Each row of numbers stands for one element and depends on some of the facts below. Use the named rows to name the rest.

Facts:
baditir: grera timemu
belur: puskibre trebi; sitran gatran
bifles: puskibre stobras; sitran vomamun
bifoplis: sitran pinik
bofle: grera graklal,druskatem,fledil
bona: puskibre flasten; sitran floskam
bozu: puskibre tudroflem; sitran grubros
brafepo: grera tudroflem,vili
braflok: sitran vaflufum
brason: puskibre klaba; sitran nugal
brile: puskibre dafludur; sitran vaflufum
broflur: puskibre flunur; grera brile,stobras,skeplamim; sitran bitor
brudral: puskibre lodiplom; sitran skero
bruluk: puskibre gigor; sitran fluklo
buze: puskibre braflok; grera trebi,brudral,druskatem; sitran vaflufum
dafludur: puskibre buze; sitran vaflufum
dedam: puskibre floso; sitran baditir
deplak: puskibre suse; sitran skago
dilos: puskibre drivuk; sitran zaran
donas: sitran skobomi
drarom: puskibre gemes; sitran zineplam
dreben: grera gafu,gutevus,somun; sitran makom
dresti: grera klosal; sitran radro
drivuk: sitran zaran
drodrun: grera pibon,belur
drogis: sitran zineplam
drukluk: grera teklonek
druskatem: sitran broflan
druvan: puskibre zostis; grera grosak,gobes,plitruk,kliske,butremin; sitran butremin
dubrom: puskibre dreben; sitran makom
dudrobel: puskibre liplek; sitran godrol
duflos: grera sikin,kire; sitran lotro
dugriskul: puskibre tribrir; grera guzon,skero; sitran vomamun
fafuflo: grera leromi,gutevus; sitran kibok
faklim: puskibre lufe; grera zogal,donas,plekle,brason,zostis; sitran gobes
feklazul: puskibre dudrobel; grera zogal,trines,rostoska; sitran godrol
fifor: puskibre drarom; sitran zineplam
fipil: puskibre dresti; sitran radro
flasten: sitran floskam
fledil: sitran drukluk
flidri: puskibre fifor; sitran zineplam
fligu: puskibre klupor; grera natre,tudroflem; sitran nobek
flokon: puskibre plilu; grera lodiplom,lostis; sitran flofu
floso: puskibre kabis; sitran baditir
fluklo: grera gobes,kliske
flunur: puskibre muplir; sitran bitor
fuvur: puskibre klosal; sitran trodri
gafu: puskibre nizok; sitran skobomi
gemes: puskibre graflosken; sitran zineplam
gemezur: puskibre dilos; sitran zaran
gener: puskibre gemezur; grera graflosken,bitor; sitran zaran
gigor: puskibre valal; sitran fluklo
godar: grera vetram; sitran sopuval
graflosken: puskibre drogis; sitran zineplam
gragemil: puskibre plitruk; sitran librok
graklal: puskibre skeplamim; sitran gobes
graso: puskibre vetram; sitran klidam
grimus: grera fledil; sitran ploplak
grosak: sitran pupi
grumokol: sitran klobar
grupel: grera plitruk
guzon: puskibre nutrim; sitran skero
kabis: puskibre vepul; sitran baditir
kesibrok: sitran klesin
ketros: puskibre munepe; sitran pibon
kigi: puskibre kligrun; sitran librok
kire: puskibre fledil; sitran drukluk
kizikar: puskibre gafu; sitran skobomi
klaba: puskibre leromi; grera drivuk,gobes,mitik,kizikar,deplak; sitran nugal
kligrun: puskibre riplo; sitran librok
kliske: sitran gobes
klosal: sitran trodri
klupor: grera dafludur,radro; sitran nobek
laflek: grera trodri,dedam,vomamun,stobras; sitran gutevus
leromi: puskibre seger; sitran nugal
liplek: grera grubros,rostoska; sitran godrol
litrur: puskibre druvan; grera dafludur,somun; sitran butremin
lobifir: puskibre gragemil; grera zunor; sitran librok
lodiplom: puskibre simes; sitran skero
lostis: puskibre timemu; sitran butremin
lufe: puskibre trines; grera rolor,vepul; sitran gobes
makom: grera trebi,dedam,klatrur
mitik: puskibre fligu; sitran nobek
munepe: grera nizok,guzon; sitran pibon
muplir: grera kizikar; sitran bitor
natok: puskibre feklazul; sitran godrol
natre: sitran vomamun
nizok: puskibre donas; sitran skobomi
noskos: puskibre mitik; grera librok; sitran nobek
nugal: grera bozu,rostoska,grumokol,somun
nutrim: sitran skero
pinik: grera fifor,radro
plapan: puskibre fuvur; grera trebi,roplos,gigor,teklonek; sitran trodri
plekle: puskibre rudrabi; sitran grubros
plilu: puskibre veskun; grera semobrol; sitran flofu
plitrekli: puskibre treplun; sitran rostoska
plitruk: puskibre teflos; sitran librok
plovul: puskibre guzon; grera skago,bona,pibon; sitran skero
pogil: puskibre teris; sitran bofle
pufu: sitran klidam
pulun: puskibre graso; grera drogis,bifoplis,stalibrol,gemes; sitran klidam
riplo: sitran librok
roflom: puskibre stireno; sitran grubros
rolor: puskibre skedrik; sitran klidam
roplos: puskibre fafuflo; sitran kibok
roskobri: grera grosak,gobes,gragemil,bitor,klosal
rudrabi: puskibre roflom; grera klosal,flidri; sitran grubros
seger: sitran nugal
semobrol: puskibre dubrom; sitran makom
sepu: puskibre bozu; grera gemezur,dilos,trines,riplo; sitran grubros
sikin: sitran brafepo
simes: puskibre tustus; grera broflan,grumokol; sitran skero
skedrik: puskibre pulun; grera nizok; sitran klidam
skeplamim: puskibre truvus; sitran gobes
skobomi: grera sopuval
skupu: grera bifles,lodiplom,plekle; sitran grupel
somun: puskibre trovel; sitran broflan
soridras: puskibre stidror; sitran drisa
stalibrol: puskibre flidri; sitran zineplam
stegropos: puskibre deplak; grera seger,truklim; sitran skago
stidror: grera donas,skero,kibok; sitran drisa
stireno: puskibre sepu; sitran grubros
stobras: puskibre natre; sitran vomamun
suse: puskibre teklonek; grera grubros; sitran skago
tadral: puskibre truklim; grera bitor; sitran roskobri
teflos: puskibre kigi; grera drisa,butremin,plekle; sitran librok
teklonek: sitran skago
teris: grera fifor,nizok; sitran bofle
timemu: puskibre litrur; sitran butremin
tragol: puskibre stegropos; sitran skago
trebi: puskibre zodra; sitran gatran
treplun: sitran rostoska
tribrir: puskibre bifles; sitran vomamun
trines: puskibre graklal; sitran gobes
trovel: puskibre druskatem; grera gragemil,rolor,kibok,klosal; sitran broflan
truklim: sitran roskobri
truvus: puskibre kliske; grera drivuk,trodri,librok,klatrur,vili; sitran gobes
tudroflem: sitran grubros
tustus: puskibre plovul; grera klobar,stobras; sitran skero
valal: sitran fluklo
vepla: puskibre lostis; grera tragol; sitran butremin
vepul: puskibre votruklo; sitran baditir
veskun: grera semobrol,ploplak,kibok; sitran flofu
vetram: puskibre pufu; sitran klidam
vili: puskibre kesibrok; sitran klesin
vini: grera librok
votruklo: grera trodri,nobek,gatran; sitran baditir
vozan: puskibre bifoplis; grera grosak,klesin; sitran pinik
zaran: grera floskam,soridras
zigreflis: puskibre roplos; grera ketros; sitran kibok
zineplam: grera graflosken,gafu,klatrur,fipil
zodra: sitran gatran
zogal: puskibre zigreflis; sitran kibok
zostis: sitran butremin
zunor: puskibre brile; sitran vaflufum

Known rows:
brafepo: [ 24   7  -5 -15  -1   7  -6  18  -8  -4  31  24   0 -10  -4 -37  12  24
   9  -4  35 -29  21   2  -4  -8   4   0  -5   2  -7  -9]
natre: [-15   1   7 -42  11 -14 -18 -12  34  -7  -7   6  -7   0  -9  -8  11 -34
  10  13 -25  12  -7 -24  23 -25   0   0   2   5  -2  13]
teklonek: [-17 -13   1 -46  -1 -26 -12   3  31  -3  -9  -5  -9 -12 -21 -18  12 -12
  -4  12 -26  10 -15 -34  26 -15  -3  -2   2   6 -21  10]
riplo: [-32  20   4 -39  29   0   6 -17  24 -24  46  -5 -13  14 -15  44  12  25
 -11  20 -38  15 -25 -30  29 -26  66 -14   2 -22 -11   0]
radro: [  6  -1 -15 -35  10  13   1   3 -15   3  11  15 -12  -8   3 -17  10  14
   6   2  14  18  30   8  -4 -15  -2  -9 -17  16  -5   4]
zineplam: [ 20 -12  -2 -25   1 -30 -18  33 -27 -11  16  30  -3 -13 -23  -6  36  -6
  74 -12   3 -56   3  23   0  15 -42   7 -11  -5  -3 -23]
donas: [-33  -7  10 -22   6   4  -6 -13  22 -11 -24  11 -23   2   5 -13  15 -18
  -4   9 -17  -8  -9  10  18 -19  -2   1  -6  10  -8   5]
pufu: [-19   8  10 -50   9   0  -1 -13  37 -13 -13  27  -9   4  -4  22  16 -16
 -10  12 -38  15 -23 -15  19 -12  26  -1   2   3 -11   3]
gener: [  9  21  12  30   6  -6 -15  30   5   2  31  11 -26  12  -7  24  23   5
  -7  -2  29 -34   0  26   4  -3 -22  22  18   1   2  -6]
duflos: [ 14  -2  14   4  -4 -23 -12  14  12   1  25  14 -14  -3 -22 -16   8 -15
  -1   4   5  -9   6  -8  21   2 -22   8   2   8  -3   1]
bona: [-12   7  -2 -11   4 -20 -13   5 -10  13   1  -8 -31  -1 -24   6  26  17
 -12   1  12  45  28   7  13  -6 -13  12   9  18 -12   7]
vozan: [ 12  22  12  25   8 -14 -22  28   1   6  34  14 -23  13 -11  19  19 -11
   5   1  29 -18  10  18   6  -7 -27  19  17   3  10   1]
fluklo: [ 32   4 -10  -4   6   0  -5  35   1  -1  40  15  -6   1   6  -3   7  16
   9   4  41 -50  -9   9 -19  -9 -35   0   2  -1 -20  -1]
graso: [-45  10  -3 -16  14  33  -7  -8  17 -19 -14 -13 -27  -8   5  -4  26 -14
   0   5 -17 -27 -14   2  12 -28  20  -4 -10  -4   5   4]
godar: [  4  11  15   9   4  -9 -17  12   8  -4  27  23 -14  -1 -16 -11  11 -22
  11   4   7 -17   6   0  14  -7  -6   8   4   0  10   1]
kire: [  0   8   5  -9   6 -22 -15  -4  -4  14  -1  -3 -26   5 -20   8  23  -3
  -8  -1  14  51  37  11  20  -7 -20  16   9  21  -4   8]
nobek: [  4   2 -15 -37   9   8  -3  -6  -8   1  -1   9 -11  -8   2 -14  14  18
   5   0  23  17  25   6  -5 -16  -2  -5  -9  14 -17   5]

Rows to name:
No name comes twice in this set of rows, the named rows included.
[ 21  35 -26 -25  -8  61  -7  14  35   9 -62  22 -14 -29  23   3  22 -43
 -29  -6  30  -8   0  -4 -46 -13 -29   7   5  20 -10  29] => gobes
[-15  17   1   2  13  16  -9  39  42 -21  28   2 -13   2   7  26  17 -11
   1  10 -13 -93 -62  -9  -2 -18  -2   2   8 -22  -3  -4] => druvan
[-39   2  14  23  18   2  -5  11  14 -24  64 -18 -25  11  -7 -12   9  19
  -3  15  -9 -63 -29  -5  34 -27  29  -6  -2 -24   6 -11] => teflos
[ -1  34  26  16 -12  -8 -25  -8   4 -13   2  25 -13  -3 -19 -27  42  40
  -2 -18  40 -19  35  18  25   0  46  36  24  -2   0 -22] => noskos
[ 16   0  -8 -10   4  23   4  38 -17   3  50  33 -11  -8  -2 -32   1   4
   6   2  10 -24  18   6  -2  -5   0  -8 -22   9  18 -10] => pinik
[-41   9   7  16  26  13   3 -28  -4 -23  38 -23 -43  14 -10  18  15  29
  -6  14   3  -4  -9  14  23 -24  21 -15  -2 -16 -12   5] => plitruk
[ 18  44   8  15 -23  40 -20  33  31  18 -35  31 -24 -27 -13 -14  28 -65
 -42 -12   9   2  20 -11  -7   8 -16  32  16  24  31  14] => faklim
[ 22  32   5  27 -20  27 -21  25  43  11 -53  31 -22 -36  -9 -11  15 -68
 -35  -9   7 -10   3 -22 -14  13 -21  24   4  17   6  24] => lufe
[-25 -35   7 -27   1 -29  -9  13 -35  -3  -4  20 -39 -13 -48   4  31 -48
  55   2 -50  10  -2  17  21  22 -60  -8 -22   7   2  -2] => fifor

The same elements again, as new rows of numbers:
Some rows with their names:
zostis: [ 19  -1 -31 -49  -4  11  56  17 -19 -15  -6 -28 -76   9 -26 -29  12  21
  24 -27 -32 -31  31 -20   2  22 -32 -40]
kibok: [ 24   3  -3 -85  -3   2  46 -49  37 -21 -13 -36 -39 -24 -59 -11 -36   9
  26  -2 -33  -5  -7 -28 -38  22   5 -20]
gigor: [ -6  13  -9 -53  10 -32  34  30 -17 -27 -28 -24 -45  26 -38 -26  16   3
  37 -19  -1 -32  28 -16   1  31 -38 -23]
tragol: [-13   6  -7 -56  -8 -35  58  13 -18 -18 -15 -17 -46  26 -18 -13   9  11
  41 -16  -3 -30  22 -26  -7  23 -45  -3]
gemezur: [  9   1 -17 -39  -1  -7  57  19 -17 -17 -20 -17 -54  26 -19 -15  13  19
  32 -16 -11 -29  27 -29   7  20 -47 -13]
pinik: [ 23  -4 -45 -58  19   5  45 -40  33  -3 -19 -24   4 -16 -48 -25 -41  -2
  58  19 -20 -10   4 -46 -43  -4 -13 -20]
graflosken: [-37  25 -34 -31  46 -12  23 -15 -40 -25  16  -1 -65  25 -56 -70  -1  32
  26  15 -27 -61  25   2  -1  31 -18  20]
pulun: [ -9 -13 -45 -36  -1 -26  56  36 -13 -11  -4  -9 -29  18 -14 -46   3  -9
  47 -12  -5 -39  19 -21 -24   4 -44 -10]
skedrik: [-11  -6 -40 -42  -1 -28  57  16 -15  -5  -7 -15 -23  28  -8 -25   4   5
  42 -11  -7 -44  14 -27 -20   1 -39  -3]
dafludur: [  4  25 -25 -37  10 -13  33 -18 -20   0 -26 -25 -32  42 -18  -5  17  21
  30 -13 -27 -38  31 -36   3  -2 -39 -18]
veskun: [ -6  -5 -50 -24 -14  -6  40  14  -5   7   7 -20 -43   6 -21 -44   3  -3
  15 -20 -41 -40  18 -21 -33  -2 -27 -22]
fluklo: [ -1 -10 -16 -40   6  -3  35 -27  40  -3 -10 -20 -21 -38 -77 -37 -50  -9
   8  -7 -39  10   4 -31 -53  16  -8 -15]
pufu: [  2   9 -33 -41  10 -16  36  32 -17 -19 -10 -22 -49  27 -31 -36  14   2
  28 -13 -14 -48  15  -9 -10  11 -36 -29]
zunor: [-11   6 -12 -57  -5 -35  55  15 -19 -20 -17 -19 -39  26 -19 -16  11   9
  41 -17   0 -29  19 -28  -6  25 -43  -6]
trovel: [-19 -19 -57 -44 -12 -26  58   3 -20   1  17 -18 -39  -5 -36 -37 -16   3
  27 -24 -20 -30  15 -21 -44   1 -16 -13]
natre: [ -3  21 -19 -41   4 -15  21  13 -19 -11 -23 -25 -55  22 -30 -36  21   1
  16 -23 -28 -34  33 -14  -3  18 -30 -37]
grubros: [ 53  21 -16 -75  -6  20  20  -5  35 -23 -45 -51 -23 -26 -44  47 -39   9
  34 -19 -17  23   1 -56   1  -8 -14 -31]

Which element is each row?
No name comes twice in this set of rows, the named rows included.
[ 12   1 -30 -51  -1   6  52  11 -22 -16 -15 -24 -60  18 -24 -21  12  25
  40 -25 -21 -28  39 -27   4  18 -37 -33] => dilos
[-50   7 -22 -46  20 -26  52 -23 -25 -23  36  -1 -67  13 -43 -70  -7  28
  30   8 -33 -58  13   2 -16  39 -21  49] => flidri
[  5 -17 -58 -30  -3  -7  54  29  -6  -7   7 -12 -49  11 -27 -47  -1   1
  25 -12 -29 -40   4 -11 -30  -2 -31 -29] => stidror
[-15   7 -42 -47  22 -22  40  35 -21 -18 -15  -8 -29  -2 -51 -51 -11 -16
  39 -28  -6 -23  46 -41 -11  17 -39 -26] => laflek
[ -5   1 -57 -12  18  -9  36  -2 -23   8 -15 -16 -21  31 -20 -26   8  11
  33 -14 -23 -36  40 -42  -9 -16 -44 -16] => litrur
[  6  -4 -47 -25   7  -8  46  26 -22 -11  -9 -11 -40  27 -22 -34  11  11
  37 -11 -12 -34  27 -30  -8   1 -47 -26] => suse
[  0  24 -18 -54  -3 -18  39 -15  -8  -6 -24 -34 -46  32  -9 -19  26  10
  27 -15 -30 -49  20 -24  -9   6 -27 -24] => nizok
[  9 -19 -42 -10   2   5  68  29 -19   0  -3  -3 -41  14 -21 -26   5  15
  38 -16 -15 -25  27 -37  -5   6 -60 -16] => feklazul
[-11  22   4 -59  13 -37  26  27 -24 -36 -29 -22 -51  31 -39 -22  17   9
  28 -19   7 -33  31 -17   5  31 -32 -23] => trebi
[ -5   0 -52 -61 -35 -35  40  34 -16   2  -2 -38 -34 -12 -18  43 -29  -1
  20 -57  -4  -2   7 -41 -23 -24 -21  -8] => rudrabi
[ -8  25 -19 -54 -12 -19  24 -17 -21 -10  -5 -38 -69  17 -38 -24   7  13
  -6 -26 -41 -43  14  -9 -20  14 -10 -27] => klosal

Now the same elements, written a new way:
Named rows:
laflek: [ 19 -23   4 -17  -2 -20 -17   7   4  14   2  25  32  54]
trodri: [ 42 -44  13   5   3 -39 -41   5  51  19  -7  45   4 -23]
pufu: [ 58 -20   3 -34  -2   8  -2 -17   3  39 -13   8  42  46]
grosak: [ 28 -41   7  -9   4  15 -19 -20 -25  40  -8  11  17  44]
klesin: [ 37 -45  17 -33  19 -33 -28  -8  46  35 -33  31   0  -2]
graklal: [ 50 -45 -21  -9  16  28  -5 -31  28  -8  23 -23   4  86]
treplun: [ 45 -25   9  -9  12  25  -7   0   5  38   3  24  21  56]
bitor: [ 34 -45  11 -12  12 -36 -30  -7  35  35 -30  37  -2 -10]
rolor: [ 28 -34   2 -17   4   3   1 -15 -30  65   2  12  10  50]
faklim: [ 31 -25 -11 -80  35  14 -34 -11   8  33   9 -33 -10 114]
broflan: [ 61 -14  19 -15   5 -29 -36  -4  51  38 -20  43  -3   3]
valal: [ 42 -27   9 -28   1  26  -2 -12   8  32   0  32  22  64]
ketros: [ 50 -26   8 -25   2   7  -2  -5  -8  60  21  16  16  49]
bozu: [ 50  12  20 -14  21 -11 -21 -59 -26  42  21  39  55  17]
druskatem: [ 40 -33   4   6  -6  22 -10  -4   1  20  14  37  28  42]
flunur: [ 49 -21   8 -13  11  26  -2   2   6  42   4  21  23  56]
trebi: [ 36 -30   4  30  -3  20 -22   7  -5  32  16  33  26  30]

Which element is each row?
No name comes twice in this set of rows, the named rows included.
[ 43 -36  12 -36  18 -31 -12  -7  46  47 -36  34  -4   4] => ploplak
[  5 -31   6 -12  15  -3 -20  10  -6  23 -13  17  25  61] => klaba
[ 39 -26   4 -21   1  -1  -4   0   9  30   7  22  28  53] => grimus
[ 18 -24   3 -40  11   8   9 -15  -2  31 -24  25  24  82] => veskun
[ 46 -27  19 -40   5  33 -21 -21 -11  31  -2  17  17  58] => bifles
[ 25 -23   3   8  -6 -11 -19  -2 -24  52  13  26  15  40] => fipil
[ 56 -29   8 -23   4  20  -1 -10   5  39   6  14  22  48] => sikin
[ 45  -2   5  10 -10   0 -22 -12 -31  65  17  28   6  43] => somun
[ 38 -44 -25 -64  25  45 -23 -30  -6  12 -13 -44  16  54] => kliske
[ 41 -10  14 -22  23  -7 -11 -42 -30  24  22  29  64  -9] => tudroflem
[ 16 -29   2 -13  13   6  -2  -7 -12  42 -21  18  18  64] => dresti
[ 93 -16   2 -56 -10  21  17   4 -59  48 -34  24  39  23] => drogis
[ 37 -34   2  -1   0   5  13 -37 -16  26 -15   7  18  62] => vepul
[ 40 -18  20 -55  17   5 -23  -8  -5  32 -11   6  19  71] => skupu

